Below is a small trained network, with its code and all its weights. Each question gives an input and a class and asks what happens when units are switched off, that is, made to give their printed mean instead of their output.

import numpy as np


def w(rows, s, z=0):
    codes = np.array(rows[::2]) - 128.0
    scale = np.full(codes.shape[1], s)
    scale[-1] = z or s
    return codes * scale


def norm(h):
    return h / np.sqrt((h * h).mean(-1, keepdims=True) + 1e-5)


def f(y):
    return y / 2 * (1 + np.tanh(0.7978845608 * (y + 0.044715 * y**3)))


def log_softmax(a):
    a = a - a.max(-1, keepdims=True)
    return a - np.log(np.exp(a).sum(-1, keepdims=True))


def net(x, mask):
    res = np.array(x, float).reshape(1, 8) / 4 @ E
    u = 0
    for l in range(4):
        y = f(norm(res) @ A[l][:, :-1].T + A[l][:, -1])
        res = res + np.where(mask[u : u + 5], y, B[l][:, -1]) @ B[l][:, :-1]
        u += 5
    return log_softmax(norm(res)[-1] @ U[:, :-1].T + U[:, -1])


A, B = {}, {}
E = w([
[172,14,78,108,147,93,97,96,174,123,99,82],'x0',
[143,108,87,115,120,60,149,112,12,144,210,158],'x1',
[123,121,118,133,142,120,179,235,112,203,64,121],'x2',
[118,173,126,182,236,65,101,103,158,169,166,117],'x3',
[189,134,146,131,120,125,142,135,150,114,146,118],'x4',
[165,137,140,76,184,160,161,93,134,182,130,185],'x5',
[135,128,132,128,127,125,130,128,132,122,129,131],'x6',
[135,96,203,181,122,151,149,1,52,173,51,84],'x7',
],0.0074)
A[0] = w([
[99,145,59,50,138,104,101,180,184,113,151,195,176],'L0N1',
[97,187,144,160,129,168,128,153,69,131,171,171,73],'L0N2',
[90,162,193,120,130,105,107,115,253,73,27,111,104],'L0N3',
[64,125,172,187,65,100,119,138,117,52,183,11,96],'L0N4',
[80,147,81,136,176,208,17,27,110,16,137,170,3],'L0N5',
],0.0051,0.0032)
B[0] = w([
[70,111,133,157,126,137,129,59,122,154,82,118,254],'L0N1',
[137,195,214,111,103,175,87,139,116,145,88,109,167],'L0N2',
[186,92,141,167,156,143,41,171,46,142,148,222,223],'L0N3',
[195,246,101,116,108,90,136,91,158,166,76,124,173],'L0N4',
[177,97,204,119,203,114,208,254,173,57,59,101,174],'L0N5',
],0.0094,0.0041)
A[1] = w([
[169,110,203,12,195,176,201,78,166,172,146,181,68],'L1N1',
[160,169,150,81,157,175,83,86,114,2,178,73,5],'L1N2',
[153,111,145,61,43,160,67,153,132,127,132,93,58],'L1N3',
[163,172,85,221,89,107,130,196,114,62,86,26,55],'L1N4',
[119,99,118,99,83,150,218,114,135,85,78,187,79],'L1N5',
],0.0066,0.0031)
B[1] = w([
[139,172,38,154,134,117,130,111,156,124,75,168,251],'L1N1',
[114,153,122,85,182,78,220,200,84,93,133,142,180],'L1N2',
[144,222,129,181,91,164,98,113,88,1,185,84,175],'L1N3',
[102,122,31,125,192,111,142,93,107,186,92,197,210],'L1N4',
[91,170,43,156,87,154,126,93,115,85,126,32,196],'L1N5',
],0.011,0.0033)
A[2] = w([
[223,204,77,131,89,118,137,99,132,109,107,164,175],'L2N1',
[123,111,105,102,84,43,159,114,62,128,186,156,93],'L2N2',
[52,137,22,97,119,131,116,206,206,98,253,218,2],'L2N3',
[96,135,134,142,130,139,88,179,198,131,124,98,73],'L2N4',
[93,124,158,247,213,99,150,141,200,144,187,144,19],'L2N5',
],0.0071,0.0024)
B[2] = w([
[72,129,152,136,149,81,103,118,152,138,163,151,255],'L2N1',
[167,83,154,163,174,154,97,142,101,131,125,247,179],'L2N2',
[189,98,174,136,86,128,147,47,125,178,62,123,234],'L2N3',
[149,122,197,138,88,203,171,121,110,88,106,168,146],'L2N4',
[64,123,81,150,73,125,168,105,76,87,207,109,196],'L2N5',
],0.013,0.0051)
A[3] = w([
[152,57,146,132,123,60,62,83,181,211,212,155,180],'L3N1',
[99,121,121,135,138,113,224,196,98,144,57,112,234],'L3N2',
[133,115,206,108,98,55,165,48,144,84,100,169,7],'L3N3',
[161,2,53,35,149,90,56,132,148,108,121,64,117],'L3N4',
[145,126,173,194,187,140,223,57,109,155,176,15,136],'L3N5',
],0.0068,0.0019)
B[3] = w([
[84,169,158,125,114,180,76,122,149,65,145,96,255],'L3N1',
[121,40,154,41,238,62,142,149,223,15,194,62,228],'L3N2',
[140,91,143,37,142,90,204,199,176,175,63,100,230],'L3N3',
[92,242,179,102,157,130,96,254,82,184,161,43,214],'L3N4',
[114,65,112,99,4,152,179,159,142,105,139,79,197],'L3N5',
],0.0095,0.0034)
U = w([
[168,92,102,53,189,83,215,219,163,90,128,143,178],'0',
[113,186,2,133,159,105,81,80,159,188,56,175,117],'1',
[208,79,192,173,136,221,52,149,65,138,136,225,154],'2',
[68,170,22,116,40,182,128,102,103,68,196,88,90],'3',
[165,76,197,102,70,133,171,68,139,212,45,76,3],'4',
[105,239,198,39,125,177,90,212,108,181,171,90,64],'5',
[63,126,124,68,143,136,87,118,129,94,121,150,199],'6',
],0.0098,0.0047)

Each question gives the input, the list of numbers given to net, and the class t.
The units are the neurons (one row each of A and B). Each row of codes is followed by its name. A weight is (code - 128) times the scale printed after its matrix; where a second scale follows, it is the last column's (A, B and U).
mask holds one flag per neuron, layer by layer. A switched-off neuron (its flag False) gives its mean, the last column of its row in B, instead of its output. The means were averaged over made-up inputs and are rounded, as every weight is.
A unit's drop is (log p(t) with every unit on - log p(t) with that unit switched off) / (log p(t) with every unit on - log p(t) with every unit switched off).
The circuit of an input: a set's keep is (log p(t) with only the set's units on - log p(t) with every unit switched off) / (log p(t) with every unit on - log p(t) with every unit switched off). Starting from the 12 units with the biggest drops (on a tie, the unit counted first), units are removed one at a time, each time the one whose removal leaves the highest keep (on an exact tie, the one counted first), for as long as the keep stays at least 0.8.
circuit, biggest first: the units of the circuit, biggest drop first
k most important neurons: the k neurons with the biggest drops, biggest first
top k neurons in layer l: the k neurons of layer l with the biggest drops, biggest first
input [6,8,-4,6,7,0,-4,0], class 2: 2 most important neurons : [L2N2 L3N2]
input [-3,-7,7,5,7,-6,-1,1], class 0: 2 most important neurons : [L3N2 L1N1]
input [-4,3,6,-4,2,-7,-3,3], class 1: circuit, biggest first : [L1N4]
input [1,6,1,-3,-4,-7,1,-3], class 1: circuit, biggest first : [L0N4 L1N4]
input [8,-8,6,8,-1,0,7,2], class 2: 3 most important neurons : [L0N3 L2N4 L1N2]
input [1,6,-8,0,6,-6,-7,3], class 0: 2 most important neurons : [L1N2 L0N5]
input [6,-8,-1,8,-8,-7,-3,-3], class 2: 3 most important neurons : [L0N3 L2N4 L1N1]
input [-8,-4,1,0,-6,-7,-7,-8], class 4: top 2 neurons in layer 2 : [L2N3 L2N4]
input [7,6,-8,6,5,-8,0,0], class 0: circuit, biggest first : [L1N2 L0N5]
input [-1,5,-5,3,-1,-8,6,-6], class 1: 2 most important neurons : [L0N4 L1N4]
input [7,-6,2,7,5,3,-4,-2], class 3: 2 most important neurons : [L2N5 L2N4]
input [3,-7,1,7,2,7,-5,7], class 1: 3 most important neurons : [L1N1 L2N3 L0N1]
input [1,-7,-7,4,-5,-5,1,-4], class 0: 4 most important neurons : [L0N5 L1N2 L1N3 L2N2]
input [-4,-3,2,-8,7,-5,-6,5], class 3: circuit, biggest first : [L1N3 L1N5]
input [8,-7,-5,0,-1,3,2,0], class 5: 2 most important neurons : [L3N4 L2N2]
input [5,-4,3,3,-2,-2,-8,-2], class 5: circuit, biggest first : [L3N4]
input [-2,-2,4,8,-5,-6,-4,4], class 3: top 2 neurons in layer 2 : [L2N5 L2N2]
input [0,0,8,-6,1,-8,-3,8], class 0: 2 most important neurons : [L3N2 L2N3]
input [-3,-8,6,-1,-6,-3,8,-3], class 2: circuit, biggest first : [L0N3 L2N4]
input [3,-8,-8,1,-1,-1,4,-4], class 0: circuit, biggest first : [L0N5]
input [5,-7,6,8,3,-4,3,8], class 3: circuit, biggest first : [L2N5 L3N5 L2N3]
